Below is a small trained network, with its code and all its weights. Each question gives an input and a class and asks what happens when units are switched off, that is, made to give their printed mean instead of their output.

import numpy as np


def w(rows, s, z=0):
    codes = np.array(rows[::2]) - 128.0
    scale = np.full(codes.shape[1], s)
    scale[-1] = z or s
    return codes * scale


def norm(h):
    return h / np.sqrt((h * h).mean(-1, keepdims=True) + 1e-5)


def f(y):
    return y / 2 * (1 + np.tanh(0.7978845608 * (y + 0.044715 * y**3)))


def log_softmax(a):
    a = a - a.max(-1, keepdims=True)
    return a - np.log(np.exp(a).sum(-1, keepdims=True))


def net(x, mask):
    res = np.array(x, float).reshape(1, 3) / 4 @ E
    u = 0
    for l in range(2):
        y = f(norm(res) @ A[l][:, :-1].T + A[l][:, -1])
        res = res + np.where(mask[u : u + 4], y, B[l][:, -1]) @ B[l][:, :-1]
        u += 4
    return log_softmax(norm(res)[-1] @ U[:, :-1].T + U[:, -1])


A, B = {}, {}
E = w([
[189,33,193,45,254,109,183],'x0',
[148,105,210,235,96,242,109],'x1',
[55,101,199,49,123,175,227],'x2',
],0.007)
A[0] = w([
[39,162,135,114,53,126,162,170],'0.n1',
[190,109,245,242,162,220,80,24],'0.n2',
[123,118,195,219,93,242,110,93],'0.n3',
[130,130,142,84,178,153,126,4],'0.n4',
],0.011,0.0023)
B[0] = w([
[130,78,70,75,152,220,138,193],'0.n1',
[140,34,116,114,186,228,112,252],'0.n2',
[113,118,172,157,33,84,249,245],'0.n3',
[154,203,133,177,80,98,125,141],'0.n4',
],0.015,0.011)
A[1] = w([
[134,152,210,83,145,139,194,53],'1.n1',
[208,59,116,184,144,93,141,237],'1.n2',
[60,96,250,177,89,171,166,88],'1.n3',
[149,97,52,156,142,124,62,6],'1.n4',
],0.02,0.0022)
B[1] = w([
[132,96,128,242,32,116,148,184],'1.n1',
[78,245,106,54,165,143,45,206],'1.n2',
[152,239,95,97,188,2,27,253],'1.n3',
[152,79,188,217,52,73,215,171],'1.n4',
],0.01,0.017)
U = w([
[120,108,130,168,47,98,202,46],'0',
[143,204,167,131,177,64,57,83],'1',
[108,92,126,59,191,248,117,254],'2',
],0.015,0.0031)

Each question gives the input, the list of numbers given to net, and the class t.
The units are the neurons (one row each of A and B). Each row of codes is followed by its name. A weight is (code - 128) times the scale printed after its matrix; where a second scale follows, it is the last column's (A, B and U).
mask holds one flag per neuron, layer by layer. A switched-off neuron (its flag False) gives its mean, the last column of its row in B, instead of its output. The means were averaged over made-up inputs and are rounded, as every weight is.
A unit's drop is (log p(t) with every unit on - log p(t) with that unit switched off) / (log p(t) with every unit on - log p(t) with every unit switched off).
The circuit of an input: a set's keep is (log p(t) with only the set's units on - log p(t) with every unit switched off) / (log p(t) with every unit on - log p(t) with every unit switched off). Starting from all 8 units, units are removed one at a time, each time the one whose removal leaves the highest keep (on an exact tie, the one counted first), for as long as the keep stays at least 0.8.
units of the circuit, in order: the units of the circuit, biggest drop first
most important unit: the unit with the biggest drop
k most important neurons: the k neurons with the biggest drops, biggest first
top k neurons in layer l: the k neurons of layer l with the biggest drops, biggest first
input [5,2,0], class 2: most important unit -> 0.n3
input [5,-6,2], class 0: 3 most important neurons -> [0.n2; 1.n3; 1.n1]
input [-8,0,8], class 2: 2 most important neurons -> [0.n1; 1.n4]
input [5,-1,2], class 0: 3 most important neurons -> [0.n2; 1.n1; 1.n3]
input [1,5,8], class 1: 2 most important neurons -> [1.n3; 1.n4]
input [-8,0,-3], class 0: 2 most important neurons -> [1.n3; 1.n2]
input [4,-2,7], class 0: 3 most important neurons -> [1.n1; 0.n2; 0.n3]
input [2,-4,7], class 0: 2 most important neurons -> [0.n2; 1.n1]
input [-7,0,1], class 2: 3 most important neurons -> [0.n1; 1.n4; 1.n1]
input [-6,-1,-1], class 0: top 3 neurons in layer 1 -> [1.n3; 1.n2; 1.n4]
input [1,1,8], class 1: 4 most important neurons -> [0.n2; 1.n3; 1.n4; 0.n4]
input [6,0,1], class 0: 2 most important neurons -> [0.n2; 1.n1]
input [2,-1,7], class 0: top 2 neurons in layer 1 -> [1.n1; 1.n3]
input [-1,0,5], class 2: units of the circuit, in order -> [0.n1]
input [6,-8,3], class 0: 4 most important neurons -> [0.n2; 1.n3; 1.n1; 1.n2]
input [6,3,-3], class 2: top 2 neurons in layer 0 -> [0.n2; 0.n3]
input [2,8,-1], class 2: top 2 neurons in layer 0 -> [0.n2; 0.n4]
input [1,-5,5], class 0: top 2 neurons in layer 0 -> [0.n2; 0.n4]
input [-2,-1,-5], class 0: top 2 neurons in layer 1 -> [1.n4; 1.n3]
input [4,6,-1], class 2: most important unit -> 0.n2
input [-1,-2,5], class 2: top 2 neurons in layer 0 -> [0.n1; 0.n3]
